Below are the code and all the weights of a small trained network. Each question names an input and a class and asks about switching units off, where a switched-off unit gives its printed mean instead of its output.

import numpy as np


def w(rows, s, z=0):
    codes = np.array(rows[::2]) - 128.0
    scale = np.full(codes.shape[1], s)
    scale[-1] = z or s
    return codes * scale


def norm(h):
    return h / np.sqrt((h * h).mean(-1, keepdims=True) + 1e-5)


def f(y):
    return y / 2 * (1 + np.tanh(0.7978845608 * (y + 0.044715 * y**3)))


def log_softmax(a):
    a = a - a.max(-1, keepdims=True)
    return a - np.log(np.exp(a).sum(-1, keepdims=True))


def net(x, mask):
    res = np.array(x, float).reshape(1, 7) / 4 @ E
    u = 0
    for l in range(2):
        y = f(norm(res) @ A[l][:, :-1].T + A[l][:, -1])
        res = res + np.where(mask[u : u + 5], y, B[l][:, -1]) @ B[l][:, :-1]
        u += 5
    return log_softmax(norm(res)[-1] @ U[:, :-1].T + U[:, -1])


A, B = {}, {}
E = w([
[126,98,131,116,173,185,110,157,103,78],'x0',
[95,158,157,135,187,93,139,130,82,204],'x1',
[9,234,31,176,62,140,52,187,98,133],'x2',
[80,185,158,143,226,209,160,31,148,213],'x3',
[164,141,108,151,101,103,128,132,156,142],'x4',
[184,142,45,208,103,148,3,84,242,184],'x5',
[136,90,187,100,85,128,151,119,106,91],'x6',
],0.0062)
A[0] = w([
[67,181,111,160,157,104,205,102,151,254,63],'L0N1',
[197,90,123,141,113,105,128,45,234,98,81],'L0N2',
[191,94,86,176,60,34,157,176,188,99,2],'L0N3',
[98,150,120,135,97,150,74,148,171,146,88],'L0N4',
[185,112,82,147,122,134,113,75,204,220,103],'L0N5',
],0.0063,0.0061)
B[0] = w([
[110,228,203,53,142,26,112,108,103,206,222],'L0N1',
[113,59,254,191,8,169,130,80,156,192,221],'L0N2',
[171,126,54,17,134,56,204,167,200,217,182],'L0N3',
[137,169,119,120,224,150,131,222,191,120,167],'L0N4',
[96,136,182,74,106,229,155,194,76,97,254],'L0N5',
],0.0074,0.0035)
A[1] = w([
[119,119,148,115,130,150,166,152,83,112,116],'L1N1',
[180,30,164,146,238,134,201,90,113,151,50],'L1N2',
[199,98,109,106,62,18,144,142,193,95,49],'L1N3',
[108,158,71,149,158,200,122,168,168,126,154],'L1N4',
[90,118,127,112,60,119,219,162,2,25,3],'L1N5',
],0.0073,0.0039)
B[1] = w([
[110,122,122,121,167,104,141,127,118,94,173],'L1N1',
[158,143,20,143,167,118,115,67,200,58,235],'L1N2',
[164,148,89,58,46,126,180,194,67,218,218],'L1N3',
[165,85,111,184,117,35,72,128,97,99,199],'L1N4',
[31,69,233,127,146,124,149,254,95,67,254],'L1N5',
],0.01,0.0047)
U = w([
[179,116,83,56,22,92,180,196,118,186,155],'0',
[117,157,63,218,95,138,22,159,128,123,114],'1',
[61,93,195,102,145,98,177,208,86,48,173],'2',
[180,81,205,152,79,235,142,67,187,168,6],'3',
[83,248,170,115,180,90,131,78,88,225,153],'4',
[169,118,85,102,224,104,175,41,171,55,121],'5',
],0.014,0.0013)

Each question gives the input, the list of numbers given to net, and the class t.
The units are the neurons (one row each of A and B). Each row of codes is followed by its name. A weight is (code - 128) times the scale printed after its matrix; where a second scale follows, it is the last column's (A, B and U).
mask holds one flag per neuron, layer by layer. A switched-off neuron (its flag False) gives its mean, the last column of its row in B, instead of its output. The means were averaged over made-up inputs and are rounded, as every weight is.
A unit's drop is (log p(t) with every unit on - log p(t) with that unit switched off) / (log p(t) with every unit on - log p(t) with every unit switched off).
The circuit of an input: a set's keep is (log p(t) with only the set's units on - log p(t) with every unit switched off) / (log p(t) with every unit on - log p(t) with every unit switched off). Starting from all 10 units, units are removed one at a time, each time the one whose removal leaves the highest keep (on an exact tie, the one counted first), for as long as the keep stays at least 0.8.
units of the circuit, in order: the units of the circuit, biggest drop first
k most important neurons: the k neurons with the biggest drops, biggest first
k most important neurons of layer l: the k neurons of layer l with the biggest drops, biggest first
drop when u is switched off: that unit's drop, to one decimal
input [0,8,-8,2,-2,-8,-2], class 5: units of the circuit, in order : [L1N2]
input [7,-4,8,-8,6,1,-2], class 0: units of the circuit, in order : [L0N3, L1N3]
input [3,1,5,1,-5,-3,-7], class 4: 2 most important neurons : [L1N5, L0N5]
input [-6,-1,-7,-2,1,-6,-4], class 5: 2 most important neurons : [L1N2, L0N5]
input [2,3,-7,-6,6,-6,-6], class 0: 2 most important neurons of layer 1 : [L1N3, L1N2]
input [-6,2,2,1,6,7,-2], class 4: 3 most important neurons : [L0N1, L1N2, L0N2]
input [6,-6,-5,7,-7,3,0], class 5: 2 most important neurons of layer 1 : [L1N2, L1N3]
input [7,0,-4,-6,3,7,-5], class 0: 2 most important neurons : [L0N3, L1N3]
input [8,0,7,6,-8,1,8], class 1: 2 most important neurons of layer 1 : [L1N5, L1N4]
input [7,-2,-3,8,-7,-8,-3], class 5: 2 most important neurons : [L1N2, L0N5]
input [4,3,-2,0,3,4,-3], class 3: 2 most important neurons : [L0N2, L1N5]
input [-3,-8,2,7,7,7,-2], class 3: 3 most important neurons : [L0N2, L0N5, L1N2]
input [5,-3,1,1,5,3,6], class 3: drop when L0N2 is switched off : 0.6
input [-4,3,-4,3,5,-3,5], class 5: most important neuron : [L1N2]
input [-6,-3,-8,2,-4,-5,1], class 5: drop when L1N2 is switched off : 0.3
input [2,0,0,0,-1,7,2], class 3: drop when L0N2 is switched off : 1.0
input [-2,7,-2,-8,-8,7,-7], class 0: drop when L1N1 is switched off : 0.0
